Below is a small trained network, with its code and all its weights. Each question gives an input and a class and asks what happens when units are switched off, that is, made to give their printed mean instead of their output.

import numpy as np


def w(rows, s, z=0):
    codes = np.array(rows[::2]) - 128.0
    scale = np.full(codes.shape[1], s)
    scale[-1] = z or s
    return codes * scale


def f(y):
    return np.maximum(y, 0)


def log_softmax(a):
    a = a - a.max(-1, keepdims=True)
    return a - np.log(np.exp(a).sum(-1, keepdims=True))


def net(x, mask):
    res = np.array(x, float).reshape(1, 5) / 4 @ E
    y = f(res @ A[0][:, :-1].T + A[0][:, -1])
    res = res + np.where(mask, y, B[0][:, -1]) @ B[0][:, :-1]
    return log_softmax(res[-1] @ U[:, :-1].T + U[:, -1])


A, B = {}, {}
E = w([
[127,127,127],'x0',
[123,128,129],'x1',
[175,82,144],'x2',
[88,138,255],'x3',
[53,28,117],'x4',
],0.0088)
A[0] = w([
[118,150,78,92],'n1',
[181,87,139,254],'n2',
[123,145,49,56],'n3',
[103,144,205,138],'n4',
[16,215,94,110],'n5',
[100,165,73,123],'n6',
[31,9,107,128],'n7',
[85,167,184,107],'n8',
[145,122,65,47],'n9',
[84,158,174,66],'n10',
[185,167,149,154],'n11',
],0.013,0.0071)
B[0] = w([
[158,119,89,155],'n1',
[33,148,80,225],'n2',
[175,84,96,168],'n3',
[157,83,38,203],'n4',
[40,148,92,182],'n5',
[122,77,121,167],'n6',
[189,221,103,254],'n7',
[200,101,7,181],'n8',
[177,65,94,159],'n9',
[167,59,155,160],'n10',
[126,182,120,195],'n11',
],0.011,0.0097)
U = w([
[217,9,64,42],'0',
[93,155,78,245],'1',
[51,145,69,219],'2',
[181,254,92,2],'3',
[102,134,90,215],'4',
[49,80,164,71],'5',
],0.0099,0.0058)

Each question gives the input, the list of numbers given to net, and the class t.
The units are the neurons (one row each of A and B). Each row of codes is followed by its name. A weight is (code - 128) times the scale printed after its matrix; where a second scale follows, it is the last column's (A, B and U).
mask holds one flag per neuron, in row order. A switched-off neuron (its flag False) gives its mean, the last column of its row in B, instead of its output. The means were averaged over made-up inputs and are rounded, as every weight is.
A unit's drop is (log p(t) with every unit on - log p(t) with that unit switched off) / (log p(t) with every unit on - log p(t) with every unit switched off).
The circuit of an input: a set's keep is (log p(t) with only the set's units on - log p(t) with every unit switched off) / (log p(t) with every unit on - log p(t) with every unit switched off). Starting from all 11 units, units are removed one at a time, each time the one whose removal leaves the highest keep (on an exact tie, the one counted first), for as long as the keep stays at least 0.8.
units of the circuit, in order: the units of the circuit, biggest drop first
most important unit: the unit with the biggest drop
top k neurons: the k neurons with the biggest drops, biggest first
drop of u: that unit's drop, to one decimal
input [-3,6,1,2,8], class 3: units of the circuit, in order -> n7
input [-1,-8,1,8,5], class 0: top 2 neurons -> n4; n8
input [2,-7,8,8,-3], class 0: top 4 neurons -> n4; n8; n7; n5
input [-8,-5,-7,5,8], class 3: top 2 neurons -> n7; n2
input [5,5,6,8,0], class 0: top 2 neurons -> n4; n8
input [-2,-1,-5,-6,0], class 0: top 2 neurons -> n3; n9
input [-2,1,0,0,4], class 3: units of the circuit, in order -> n7; n4
input [4,4,-3,4,4], class 0: top 2 neurons -> n2; n8
input [-4,6,6,8,-6], class 0: top 3 neurons -> n4; n8; n7
input [-2,-8,5,-8,-8], class 0: top 3 neurons -> n9; n7; n3
input [5,-2,-4,-7,1], class 0: top 2 neurons -> n3; n9
input [-1,-1,-7,-5,-5], class 2: top 3 neurons -> n5; n7; n8
input [-8,3,-8,0,-8], class 2: top 3 neurons -> n7; n5; n6
input [-7,-4,5,8,-2], class 0: most important unit -> n4
input [-5,1,1,2,7], class 3: drop of n7 -> 0.9
input [-8,1,-5,-8,0], class 0: drop of n3 -> 0.2
input [2,7,-2,7,8], class 3: drop of n7 -> 1.4
